Here is a tiny trained network, its code and every weight. The questions are about switching its units off for an input and a class, where a switched-off unit gives its printed mean instead of its output.

import numpy as np


def w(rows, s, z=0):
    codes = np.array(rows[::2]) - 128.0
    scale = np.full(codes.shape[1], s)
    scale[-1] = z or s
    return codes * scale


def norm(h):
    return h / np.sqrt((h * h).mean(-1, keepdims=True) + 1e-5)


def f(y):
    return y / 2 * (1 + np.tanh(0.7978845608 * (y + 0.044715 * y**3)))


def log_softmax(a):
    a = a - a.max(-1, keepdims=True)
    return a - np.log(np.exp(a).sum(-1, keepdims=True))


def net(x, mask):
    res = np.array(x, float).reshape(1, 5) / 4 @ E
    u = 0
    for l in range(3):
        y = f(norm(res) @ A[l][:, :-1].T + A[l][:, -1])
        res = res + np.where(mask[u : u + 3], y, B[l][:, -1]) @ B[l][:, :-1]
        u += 3
    return log_softmax(norm(res)[-1] @ U[:, :-1].T + U[:, -1])


A, B = {}, {}
E = w([
[136,95,66,50,108,118,130,145,181,228,133,95],'x0',
[83,81,82,115,196,137,42,108,134,120,102,115],'x1',
[170,126,139,104,137,45,162,121,118,73,127,75],'x2',
[41,47,135,128,141,99,142,138,168,168,148,129],'x3',
[112,75,161,91,137,77,177,155,3,151,56,65],'x4',
],0.0045)
A[0] = w([
[19,58,172,175,187,83,31,46,131,56,132,97,132],'L0N1',
[58,154,52,74,237,174,51,108,145,97,160,140,154],'L0N2',
[68,186,137,195,139,183,116,130,238,179,254,237,5],'L0N3',
],0.0033,0.0022)
B[0] = w([
[94,75,72,137,171,27,25,165,240,162,84,124,223],'L0N1',
[25,185,32,98,186,93,137,163,228,38,234,115,211],'L0N2',
[104,161,225,102,124,120,183,85,125,116,254,180,253],'L0N3',
],0.005,0.0031)
A[1] = w([
[100,86,6,2,102,71,132,126,105,201,110,100,74],'L1N1',
[170,213,161,183,124,154,114,71,71,7,113,186,60],'L1N2',
[199,184,161,125,109,52,161,78,160,83,172,199,247],'L1N3',
],0.0033,0.0013)
B[1] = w([
[97,188,169,165,54,101,151,250,85,152,98,76,229],'L1N1',
[192,98,118,53,26,66,233,254,111,93,139,22,210],'L1N2',
[189,108,23,45,93,136,55,172,105,82,191,70,254],'L1N3',
],0.005,0.0027)
A[2] = w([
[197,210,121,205,176,129,180,147,75,44,133,174,247],'L2N1',
[118,141,154,181,100,139,154,62,140,187,151,161,15],'L2N2',
[187,141,183,47,90,53,109,160,3,145,47,60,223],'L2N3',
],0.0041,0.0016)
B[2] = w([
[129,169,138,27,63,57,198,169,104,170,140,3,166],'L2N1',
[141,82,136,149,227,23,103,101,140,91,145,165,118],'L2N2',
[151,223,52,64,18,108,167,169,111,117,180,109,255],'L2N3',
],0.0059,0.0062)
U = w([
[77,154,102,143,127,197,115,143,58,200,60,157,9],'0',
[88,196,76,159,188,199,20,98,226,71,190,179,195],'1',
[40,54,114,184,234,70,50,151,154,190,22,105,247],'2',
[195,118,172,206,216,182,137,51,75,143,30,172,2],'3',
[198,210,85,48,49,97,193,192,47,76,167,52,254],'4',
[179,43,206,148,197,255,75,59,51,121,56,147,2],'5',
[95,55,247,146,207,214,170,68,124,147,206,224,20],'6',
],0.0049,0.0024)

Each question gives the input, the list of numbers given to net, and the class t.
The units are the neurons (one row each of A and B). Each row of codes is followed by its name. A weight is (code - 128) times the scale printed after its matrix; where a second scale follows, it is the last column's (A, B and U).
mask holds one flag per neuron, layer by layer. A switched-off neuron (its flag False) gives its mean, the last column of its row in B, instead of its output. The means were averaged over made-up inputs and are rounded, as every weight is.
A unit's drop is (log p(t) with every unit on - log p(t) with that unit switched off) / (log p(t) with every unit on - log p(t) with every unit switched off).
The circuit of an input: a set's keep is (log p(t) with only the set's units on - log p(t) with every unit switched off) / (log p(t) with every unit on - log p(t) with every unit switched off). Starting from all 9 units, units are removed one at a time, each time the one whose removal leaves the highest keep (on an exact tie, the one counted first), for as long as the keep stays at least 0.8.
units of the circuit, in order: the units of the circuit, biggest drop first
most important unit: the unit with the biggest drop
top k neurons: the k neurons with the biggest drops, biggest first
k most important neurons of layer l: the k neurons of layer l with the biggest drops, biggest first
drop when u is switched off: that unit's drop, to one decimal
input [6,-5,0,-2,-5], class 1: units of the circuit, in order -> [L2N3, L1N2]
input [4,-3,4,5,-7], class 1: 2 most important neurons of layer 2 -> [L2N3, L2N1]
input [-2,-5,3,6,-7], class 6: units of the circuit, in order -> [L2N3, L0N3]
input [7,-8,4,7,-7], class 1: 2 most important neurons of layer 2 -> [L2N3, L2N1]
input [5,-4,-1,5,-3], class 1: top 2 neurons -> [L1N2, L2N1]
input [8,-1,5,-4,-6], class 1: top 3 neurons -> [L1N2, L2N3, L2N1]
input [0,1,6,2,-1], class 2: units of the circuit, in order -> [L0N1, L1N2, L2N3]
input [4,2,4,-5,-6], class 1: units of the circuit, in order -> [L2N3]
input [-2,0,-7,1,-2], class 6: top 2 neurons -> [L0N3, L2N3]
input [6,6,8,4,-5], class 2: top 2 neurons -> [L2N3, L0N3]
input [1,2,-5,3,-2], class 6: units of the circuit, in order -> [L0N3, L2N3]
input [8,5,7,-8,-8], class 1: top 2 neurons -> [L2N3, L1N2]
input [-3,-8,-3,5,-3], class 6: top 3 neurons -> [L2N3, L0N3, L1N1]
input [-1,-4,-2,4,-2], class 6: most important unit -> L2N3
input [8,2,8,8,-5], class 2: 2 most important neurons of layer 2 -> [L2N3, L2N1]
input [0,0,-8,-2,5], class 0: top 3 neurons -> [L1N2, L1N3, L2N1]
input [2,-1,-5,3,0], class 6: drop when L2N3 is switched off -> 0.2
input [-6,-8,-8,8,-1], class 6: drop when L2N3 is switched off -> 0.3
input [-4,8,2,2,6], class 2: drop when L0N1 is switched off -> 0.2
input [-5,3,5,6,-2], class 2: units of the circuit, in order -> [L0N1]
